In the rows, zero is written as 128.
Each row of numbers stands for one object and depends on some of the facts below. Use the named rows to name the rest.

How the objects are related:
π: belongs to class; Ξ: is directly part of; η: refers to; θ: comes just before; δ: is of sort
z291: π 115; Ξ z403; η z144; θ z889; δ 92
z965: π 115; Ξ z680; θ z805; δ 92
z691: π 740; η z29; δ 92
z355: π 115; η z956; δ 92
z899: π 740; Ξ z619; θ z801; δ 92
z620: π 639; Ξ z707; η z240; δ 644
z175: π 115; Ξ z351; η z985; θ z467; δ 644
z745: π 740; Ξ z743; θ z180; δ 92
z351: π 115; Ξ z355; η z267; θ z743; δ 644
z650: π 115; Ξ z801; θ z29; δ 92
z569: π 740; Ξ z403; η z680; θ z64; δ 644
z134: π 639; Ξ z691; η z879; θ z680; δ 92
z461: π 115; Ξ z209; η z713; θ z490; δ 92
z58: π 740; Ξ z885; η z848; θ z780; δ 644
z743: π 115; Ξ z355; θ z885; δ 644
z623: π 740; Ξ z619; θ z709; δ 92
z295: π 115; Ξ z403; η z878; δ 644
z848: π 115; Ξ z619; δ 644
z679: π 740; Ξ z680; δ 92
z240: π 740; Ξ z209; η z351; θ z956; δ 92
z805: π 115; Ξ z680; η z639; θ z776; δ 644
z94: π 115; Ξ z619; θ z429; δ 644
z806: π 237; Ξ z801; θ z650; δ 92
z420: π 639; Ξ z355; η z458; δ 92
z174: π 639; Ξ z355; η z134; θ z653; δ 92
z144: π 115; Ξ z623; θ z646; δ 644
z137: π 740; Ξ z707; θ z267; δ 92
z458: π 115; Ξ z691; η z994; θ z894; δ 644
z542: π 237; Ξ z743; θ z639; δ 92
z540: π 115; Ξ z355; η z64; θ z994; δ 139
z141: π 740; Ξ z885; η z429; θ z713; δ 139
z879: π 740; Ξ z691; η z420; θ z985; δ 92
z801: π 740; Ξ z619; η z484; θ z623; δ 92
z956: π 115; Ξ z209; η z126; δ 644
z885: π 639; Ξ z355; η z295; θ z420; δ 644
z680: π 740; Ξ z691; η z482; θ z879; δ 92
z780: π 237; Ξ z885; θ z251; δ 139
z425: π 740; Ξ z707; θ z217; δ 139
z490: π 639; Ξ z209; θ z240; δ 644
z383: π 639; Ξ z801; θ z806; δ 139
z936: π 115; Ξ z680; θ z679; δ 644
z639: π 115; Ξ z743; δ 92
z209: π 740; Ξ z691; η z94; θ z134; δ 92
z963: π 115; Ξ z707; η z623; θ z753; δ 92
z267: π 115; Ξ z707; θ z425; δ 92
z653: π 115; Ξ z355; η z467; θ z351; δ 92
z693: π 237; Ξ z848; η z58; δ 644
z878: π 115; Ξ z801; θ z964; δ 644
z646: π 740; Ξ z623; θ z760; δ 92
z467: π 639; Ξ z351; η z620; θ z431; δ 644
z760: π 237; Ξ z623; η z709; δ 92
z822: π 639; Ξ z351; θ z938; δ 92
z619: π 115; η z273; δ 139
z482: π 115; Ξ z743; θ z542; δ 644
z431: π 740; Ξ z351; θ z822; δ 92
z301: π 115; Ξ z691; θ z209; δ 644
z889: π 115; Ξ z403; θ z165; δ 92
z994: π 115; Ξ z355; η z505; θ z174; δ 92
z713: π 115; Ξ z885; η z619; δ 92
z753: π 237; Ξ z707; θ z620; δ 139
z776: π 115; Ξ z680; η z691; θ z936; δ 92
z29: π 115; Ξ z801; θ z878; δ 644
z894: π 115; Ξ z691; θ z301; δ 139
z180: π 115; Ξ z743; η z542; θ z482; δ 92
z735: π 115; Ξ z680; η z776; θ z273; δ 92
z707: π 740; Ξ z619; η z650; θ z94; δ 139
z126: π 740; Ξ z885; η z894; θ z484; δ 92
z826: π 639; Ξ z801; η z822; δ 92
z505: π 639; Ξ z885; θ z141; δ 92
z251: π 639; Ξ z885; θ z126; δ 92
z217: π 115; Ξ z707; η z569; θ z963; δ 139
z64: π 115; Ξ z403; η z826; θ z295; δ 644
z985: π 237; Ξ z691; η z646; δ 139
z403: π 740; η z780; δ 644
z709: π 115; Ξ z619; η z679; θ z707; δ 92
z165: π 740; Ξ z403; θ z569; δ 92
z938: π 115; Ξ z351; δ 644
z964: π 639; Ξ z801; η z180; θ z826; δ 92
z429: π 740; Ξ z619; η z174; θ z848; δ 139
z484: π 740; Ξ z885; η z137; θ z505; δ 92
z273: π 237; Ξ z680; η z735; θ z965; δ 644

Named rows:
[131  92 172 178 130 127] : z822
[128 122 172 173 156  59] : z623
[169 101 131 131 122 153] : z175
[146 123 145 148 117 126] : z490
[139 115 183 177 131  98] : z165
[130 102 135 155 121 149] : z351
[152 103 190 159 116 151] : z251
[164 153 141 165 144 149] : z29
[152 122 128 118 128 155] : z295
[150 129 168 164 148  77] : z646
[124  90 192 188 121 107] : z431
[181 177 157 111 195 109] : z217
[126 107 177 175 139  74] : z209
[158 131 155 119 177 102] : z709
[148  92 158 151 139 148] : z639
[163  97 168 146 144 142] : z653
[141 109 184 181 133 101] : z240
[179 143 174 150 144 173] : z780
[182 166 154 133 177 141] : z894
[173 143 121 109 155 127] : z144
[153 128 143 126 127 144] : z805
[113  71 145  96 123 119] : z420
[177 132 152 123 168  97] : z806
[145 105 164 170  83 159] : z58
[134 101 136 144  98 147] : z885
[168 130 155 127 174  84] : z760
[196 103 149 165 140 178] : z713
[177 126 162 174 155 139] : z776

Name these rows:
Some rows may be objects named above.
[174 132 145 125 168 114]	z267
[126 107 178 175 145  73]	z209
[200 182 139 159 201 103]	z619
[182 160 155 134 177 140]	z894
[146 168 166 154 177  70]	z707
[129  96 179 175 128 124]	z822
[178 133 148 123 171 115]	z267
[109  79 170 102 113 149]	z505
[206 126 148 168 157 140]	z735
[140 104 155 163 101 138]	z467
[107  80 176 108 112 152]	z505
[178 126 159 171 157 143]	z776
[145 128 102 115 150 113]	z848
[121  80 171  96 131 102]	z174
[121 121 168 174 105 121]	z569
[177 123 162 173 154 144]	z776
[149 133 122 114 145 130]	z94
[178 124 157 173 156 145]	z776
[147  91 172 184 126 115]	z745
[162 116 158 130 155 124]	z965
[124 115 146 162 117  95]	z403
[153 142 132 115 141 109]	z693
[140 171 166 164 178  67]	z707
[148 125 145 144 114 124]	z490
[138  95 139 147 101 145]	z885
[154 177 181 159 173  91]	z425
[162  94 145 145 148 123]	z355
[135  97 127 141 121 142]	z743
[133 111 128  69 123 141]	z458
[143 135 128 126 135 111]	z620
[136 101 163 165 135 109]	z679
[135 117 173  92 132 116]	z141
[149 129 161 158 160  55]	z801
[116  96 166  88 143  90]	z134
[157 139 133 115 141 109]	z693
[166 142 119 112 147 126]	z144
[137 106 146 148 112 167]	z482
[186 112 143 119 160 119]	z291
[142 103 148 168 100 138]	z467
[191 144 150 135 165 151]	z540
[170 173 146 116 187 114]	z753
[140 100 140 141 116 158]	z938
[157 141 131 114 140 110]	z693
[172 111 156 127 160 125]	z889
[211 122 145 159 168 123]	z461
[129 102 163 174 140  86]	z680
[115  87 159 105 131  90]	z879
[138  97 166 164 138 136]	z542
[133  84 156  91 133 145]	z994

Now the same objects, written a new way:
Named rows:
[ 90 106 113  74 117 115 139 125 110  68 122 127  87 115  89 134 138 127] : z165
[ 95 131 125 104  95 144 111  97 129  64  96 115  86 144 116 118  98 120] : z889
[ 74 138 128  87  81 151 114 126 119  78 105 115 105 138 114 110  75 123] : z291
[ 97  85  93 128 108  92 209 124 111  82 172 126 149 145  98 157 147 146] : z679
[134 131 109 188 114 130 224 139 148 117 120  86 147 155 107 159  95 151] : z936
[156  89  97 104 161 117  39 138 101 131 122 189 134 137 148  94  77 109] : z174
[ 92 135 114 120 128 114  75 121 121 125 111 124 105 145 129 100 107 101] : z355
[158  76  98 124 154  84  57 156  88 126 107 183 148 140 191 103  72 153] : z420
[ 92 174 141 117 137 149 117 107 137 182 137 142 144 113 164  74 111 128] : z540
[115 147 142 129 113 128 163 160 139 128  75  95 112 137 113 145  66 148] : z64
[183  95 177 117 120  94  87 142 123 104 119 162 142 135 134 132 155 161] : z826
[123 117 136  70  97 143  96 126 125 109 158 138 133 111 124 149 146 137] : z801
[187 155 155 178 107 173 136 113 167 143  91  96 116 123 134 163 157 163] : z29
[ 89 125  82  67 100 120 161 146 109 113 156 114 129 151  84 120 146 146] : z691
[ 93 101 103  90 107 113 164 147 120 101 155 136 138 136  75 141 120 141] : z209
[156 128 151 145  93 148  71  79 161 104 117 138 114 130 118 144 142 136] : z650
[169 148 196 103 120 167 132 101 132 143 129 166 151  97 154 110 170 167] : z383
[ 76  82 144  90 144  71 154 161 132  86 201 136 159 128  47 164 136  62] : z240
[189 103 243 156 166  80 146 192 151 105 117 121 136 109 137 182 170 115] : z620
[112 110 137  94  99 165 122 113 126  97 162 123 133 109 140 144 159 137] : z899
[135 155 100 181 182 154 131 117 134 145 105  98  83 118 159 123 136  80] : z482
[ 87 108  81 126 179 105  88 123  99 171 170 141 126 111 120 115 163  77] : z126
[129 100  95 139 189 118  74 107  96 133 126 152  88 127 131  83 163  72] : z251
[ 96 115  86 123 172 117  96 108  99 135 154 135 101 109 129 120 178  80] : z431
[119 173 112 158 150 177 118 140 129 161 125  91 103 118 172 108 109  79] : z175
[103 112  93 137  98 124 145 103 139  94 148 123 135 168  80 125  95 117] : z965
[105 140 121 125 199  78 139 129  96 199 154 157 152 103 184 109 159 143] : z141
[158 166 188 137 110 129 104  96 157 183 128 163 166 117 138 121 125 180] : z217

Rows to name:
A row may be one of the objects named above.
[158 148 165 101 131 141 143  92 147 156 152 158 160  84 143 147 184 170]	z425
[121 135 131  87 132 129 175 178 128 123 103  97 111 109 113 169 115 142]	z569
[160 166 177 129 110 135 100  95 161 183 123 159 169 111 137 122 125 180]	z217
[105 163 132 125 113 147 176  97 136 128 134 135 148 135 114 103 112 147]	z894
[149 125 160 141 216 127 117 175 120 138 131 114 101 106 138 126 155  39]	z467
[131 107 135  93 113 129 117 103 124  88 140 131 112 106 112 159 171 138]	z623
[135 132 152 113 130  71 193 142 120 132 135 160 171 127 134 111 113 177]	z985
[159 167 186 138 111 135 106  97 169 189 122 171 169 112 134 118 126 172]	z217
[ 91 121 113 144 147  96  74 118 128 146 124 135 116 138 113 101 119  84]	z653
[166 114 121 126 141 156 209 159 128  94 122 108 134 145 104 137 119 117]	z490
[128 132 124  92 137 132 177 180 133 128 104 102 118 104 113 165 116 142]	z569
[126 141 176 100 121 115 161 121 145 172 134 157 166  96 126 134 152 192]	z707
[173 147 172 186 110 157 147 112 171 147  90 102 121 119 140 167 128 156]	z878
[ 90 126  95 189 152 105  86  85 114 145 107 117 104 135 130 103 133  89]	z639
[160  68  99 128 162  86  60 154  92 121 110 179 136 140 187 106  69 142]	z420
[ 94 142  92 128 151 135  61 113 115 143 135 130 102 140 151  84 127  68]	z180
[115 122  88 128 128 139  53 115 122 132 135 150 121 146 163  98  82 102]	z994
[100 139 112 135 192  81 139 124  97 192 165 157 154  97 181 120 158 142]	z141
[159 164 184 136 107 130 103  94 164 179 127 168 163 111 136 120 119 176]	z217
[137 143 104 126  90 184 149 167 145 124 127 115 163 144 165 137  25 146]	z458
[104 152  82 126  78 123 154 135 125 146 142 109 151 198  56  88 106 149]	z776
[123 146 108 197 170 137 138 120 136 164  92  93  96 121 149 124 130  97]	z938
[160 125 129 157 194 102 139 172 101 133  90 110 104 120 176 129 127 123]	z885
[173 140 203 104 117 164 136 104 132 138 125 157 154  96 156 109 151 163]	z383
[169 103 164 112  99 146  88 100 136  93 129 149 130 110 133 135 161 124]	z806
[116 151 115 191 153 123 160 126 131 141  77  88  96 122 156 132 116 116]	z743
[148  70  96 108 113 101 102 167 116 118 124 190 180 158 114 116  32 162]	z134
[127 149 113 205 165 136 143 117 130 168  95  97  93 117 155 126 124  99]	z938
[ 96 134  92  70  95 124 152 142 101 111 147 114 127 146  82 122 142 153]	z691
[157 161 161 158  96 192 143 111 164 117 110  85 117 109 160 162 133 136]	z144
[176 102 160  97 110 118  68 125 138 111 130 158 135 121 117 129 143 129]	z760
[122 138 125  92 132 131 179 178 129 123 107  98 113 107 111 164 112 140]	z569
[ 95 172  88  83  58 171 141 144 123 122 163 104 142 200  79  76 111 132]	z735
[ 93 169  80  88  68 172 142 138 118 122 164  98 141 202  82  70 104 130]	z735
[ 74 112  91 112 144 138 113 108  99 117 168 122 104 101 144 113 169  76]	z745
[101 150 153 188 175 101 138 148 145 148 106  93 100 114 120 147 120  69]	z351
[165 173  95  84 112 170 200 183 125 135 146  91 138 162  87 101 132 139]	z273
[105 156  73 125  76 130 147 142 132 144 146 115 152 192  62  93 107 144]	z776
[150 125 168  99 126  94 140 140 131 167 148 172 184  92 175 145 122 211]	z429
[118 143  99 133 168 162 146 156 109 170 158  96 121  93 173 132 165  77]	z58
[138 200 157  89 100 144 127 119 138 176 105 130 140 141 124  80 132 191]	z619

